Here is a tiny trained network, its code and every weight. The questions are about switching its units off for an input and a target symbol, where a switched-off unit gives its printed mean instead of its output.

import numpy as np


def w(rows, s, z=0):
    codes = np.array(rows[::2]) - 128.0
    scale = np.full(codes.shape[1], s)
    scale[-1] = z or s
    return codes * scale


def f(y):
    return np.maximum(y, 0)


def softmax(a):
    e = np.exp(a - a.max(-1, keepdims=True))
    return e / e.sum(-1, keepdims=True)


def log_softmax(a):
    a = a - a.max(-1, keepdims=True)
    return a - np.log(np.exp(a).sum(-1, keepdims=True))


def net(x, mask):
    ids = ['βγδεζηλξσ'.index(c) for c in x.split()]
    T = len(ids)
    res = E[ids] + P[:T]
    r = res
    for j in range(2):
        rows = slice(3 * j, 3 * j + 3)
        q, k, v = (r @ M[0][rows].T for M in (Q, K, V))
        z = softmax(np.where(np.tri(T) > 0, q @ k.T / 3**0.5, -1e9)) @ v
        o = O[0][rows]
        res = res + np.where(mask[j], z, o[:, -1]) @ o[:, :-1]
    y = f(res @ A[0][:, :-1].T + A[0][:, -1])
    res = res + np.where(mask[2:18], y, B[0][:, -1]) @ B[0][:, :-1]
    return log_softmax(res[-1] @ U[:, :-1].T + U[:, -1])


Q, K, V, O, A, B = {}, {}, {}, {}, {}, {}
E = w([
[96,105,172,51,151,124,125,149,117],'β',
[115,86,191,43,164,78,140,109,133],'γ',
[117,172,211,100,120,175,104,139,117],'δ',
[156,148,159,122,131,105,135,41,130],'ε',
[115,165,131,140,88,7,125,78,239],'ζ',
[132,101,141,141,173,138,125,97,225],'η',
[132,195,94,107,108,96,153,127,120],'λ',
[179,128,182,194,129,222,194,164,104],'ξ',
[234,69,82,135,88,71,187,141,162],'σ',
],0.019)
P = w([
[78,116,196,187,186,21,127,153,97],'0',
[206,157,116,161,169,75,84,126,115],'1',
[107,116,158,147,129,96,157,138,117],'2',
[215,161,102,125,120,118,120,118,147],'3',
[112,108,129,139,82,141,172,123,131],'4',
[206,164,78,119,87,158,137,102,168],'5',
[104,104,102,129,60,171,175,102,140],'6',
[162,220,73,96,143,160,246,100,233],'7',
[114,81,78,119,27,189,140,80,128],'8',
],0.014)
Q[0] = w([
[2,164,144,73,108,91,135,135,136],'h1',
[192,174,120,53,200,173,164,99,163],'h1',
[155,125,153,127,71,111,168,159,146],'h1',
[159,169,114,70,145,146,140,116,159],'h2',
[50,112,124,153,130,121,116,113,107],'h2',
[79,115,194,102,87,142,192,80,166],'h2',
],0.04)
K[0] = w([
[105,65,131,34,61,149,2,136,69],'h1',
[143,123,68,187,40,214,136,74,211],'h1',
[163,131,105,79,168,153,180,140,119],'h1',
[194,137,77,119,93,199,158,139,128],'h2',
[109,143,204,145,166,104,75,94,138],'h2',
[68,126,106,53,66,201,130,46,169],'h2',
],0.032)
V[0] = w([
[142,106,115,148,146,184,179,6,101],'h1',
[104,89,73,91,140,228,126,187,164],'h1',
[97,113,135,214,147,125,81,129,195],'h1',
[120,230,165,56,113,152,98,80,130],'h2',
[133,86,230,130,178,163,89,67,170],'h2',
[99,195,166,191,144,110,106,155,40],'h2',
],0.017)
O[0] = w([
[196,137,109,119,153,157,166,33,86,244],'h1',
[139,120,105,87,255,174,119,105,142,83],'h1',
[146,132,143,142,94,163,45,106,164,138],'h1',
[42,107,206,84,52,97,116,79,172,105],'h2',
[151,35,179,118,196,125,142,93,174,205],'h2',
[114,149,85,44,157,184,201,56,123,83],'h2',
],0.0089,0.011)
A[0] = w([
[79,129,71,137,142,177,67,111,152,90],'n1',
[90,85,149,119,126,129,152,94,114,65],'n2',
[114,117,150,82,150,91,133,163,95,25],'n3',
[123,168,121,106,99,131,84,118,162,2],'n4',
[22,94,88,98,170,153,119,193,109,30],'n5',
[96,155,70,86,77,153,119,124,151,185],'n6',
[90,142,94,137,200,129,131,130,81,56],'n7',
[88,98,93,119,89,111,185,134,91,73],'n8',
[45,89,87,98,110,157,151,116,147,64],'n9',
[134,108,100,140,165,150,74,111,92,59],'n10',
[114,174,163,83,172,78,57,114,96,50],'n11',
[105,91,97,128,107,108,135,129,194,51],'n12',
[55,131,188,137,196,152,102,134,9,98],'n13',
[84,84,106,138,86,92,99,141,119,92],'n14',
[146,138,77,145,100,132,125,83,124,56],'n15',
[87,53,81,99,140,96,168,129,99,88],'n16',
],0.014,0.0071)
B[0] = w([
[132,123,141,129,100,99,121,127,39,146],'n1',
[167,109,66,95,78,93,109,186,128,254],'n2',
[84,64,100,122,142,121,134,175,99,163],'n3',
[130,140,134,213,158,133,119,118,134,165],'n4',
[126,158,40,154,2,218,82,73,179,145],'n5',
[126,90,128,118,128,135,107,97,33,187],'n6',
[125,96,132,136,93,83,91,143,140,189],'n7',
[119,129,135,124,150,142,50,105,117,194],'n8',
[124,200,201,92,169,158,110,173,156,174],'n9',
[110,158,127,114,96,124,166,141,145,212],'n10',
[125,125,136,133,170,160,97,168,136,143],'n11',
[110,184,146,131,162,148,137,121,114,188],'n12',
[113,160,95,95,160,133,152,92,149,163],'n13',
[131,125,124,97,159,134,210,124,165,223],'n14',
[83,114,142,107,163,132,136,163,149,235],'n15',
[123,127,146,240,145,152,164,105,92,183],'n16',
],0.016,0.0093)
U = w([
[78,128,98,189,52,167,166,104,136,62],'β',
[73,68,153,166,89,124,185,146,96,35],'γ',
[92,137,164,125,97,142,154,160,123,65],'δ',
[117,120,132,148,3,89,172,75,115,175],'ε',
[78,193,165,197,66,110,209,91,119,32],'ζ',
[114,106,178,214,135,140,82,104,151,174],'η',
[84,154,145,190,86,127,143,91,59,97],'λ',
[160,140,90,112,148,169,227,73,89,254],'ξ',
[139,195,110,203,85,109,149,164,91,69],'σ',
],0.0037,0.0028)

Each question gives the input, a string of symbols that net reads in full, and the target symbol t.
The units are the heads (3 rows each of Q, K, V and O) and the neurons (one row each of A and B). Each row of codes is followed by its name. A weight is (code - 128) times the scale printed after its matrix; where a second scale follows, it is the last column's (O, A, B and U).
mask holds one flag per unit, heads first, then neurons. A switched-off unit (its flag False) gives its mean, the last column of its rows in O or B, instead of its output. The means were averaged over made-up inputs and are rounded, as every weight is.
A unit's drop is (log p(t) with every unit on - log p(t) with that unit switched off) / (log p(t) with every unit on - log p(t) with every unit switched off).
The circuit of an input: a set's keep is (log p(t) with only the set's units on - log p(t) with every unit switched off) / (log p(t) with every unit on - log p(t) with every unit switched off). Starting from the 12 units with the biggest drops (on a tie, the unit counted first), units are removed one at a time, each time the one whose removal leaves the highest keep (on an exact tie, the one counted first), for as long as the keep stays at least 0.8.
units of the circuit, in order: the units of the circuit, biggest drop first
top k neurons: the k neurons with the biggest drops, biggest first
heads that matter: for each layer, one digit per head in row order, 1 if its drop is at least 0.15 and else 0, layers parted by /
input ξ β β η γ γ, target η: units of the circuit, in order -> h1, h2
input β ξ ξ, target ξ: units of the circuit, in order -> h2
input ε γ ξ ζ ξ ε ξ ξ λ, target λ: units of the circuit, in order -> n6, h2
input ξ ξ ξ λ ξ, target λ: units of the circuit, in order -> h2, n6, n8
input ξ ξ ξ ξ ξ δ β γ, target δ: units of the circuit, in order -> h2, n9
input ξ γ λ β, target λ: units of the circuit, in order -> h2, n6, n8, h1
input β δ η η ε ζ γ, target γ: units of the circuit, in order -> h2, h1, n3
input ξ ξ ζ δ η ε δ δ, target ε: units of the circuit, in order -> h2, n2
input γ δ η ε β ε ε ε ζ, target ζ: units of the circuit, in order -> n14, h1, n12
input ξ ξ ξ γ η γ, target η: units of the circuit, in order -> h2, h1
input ε ξ γ σ ε δ, target σ: heads that matter -> 01
input η σ ξ δ ξ, target δ: top 2 neurons -> n9, n2
input ξ γ η ε γ γ η δ, target η: units of the circuit, in order -> h2, h1, n4
input ξ η β ξ ζ η δ β, target η: units of the circuit, in order -> h2, h1, n11
input γ ε ζ ε, target ζ: top 3 neurons -> n14, n12, n4
input λ γ δ ε ξ, target ξ: heads that matter -> 10
input γ β η δ ζ ζ, target ζ: top neuron -> n14
input ξ ξ ξ γ ζ γ, target ζ: top 2 neurons -> n14, n12
input ξ η ε δ, target η: heads that matter -> 10
input λ ξ η δ, target ξ: heads that matter -> 01
input ε β σ ξ γ, target γ: heads that matter -> 11
input η ξ ε λ γ ζ, target λ: top 3 neurons -> n6, n8, n4
input η λ η η δ ε, target η: top 2 neurons -> n4, n11
input ξ γ γ ξ δ β δ β, target δ: top 2 neurons -> n9, n11
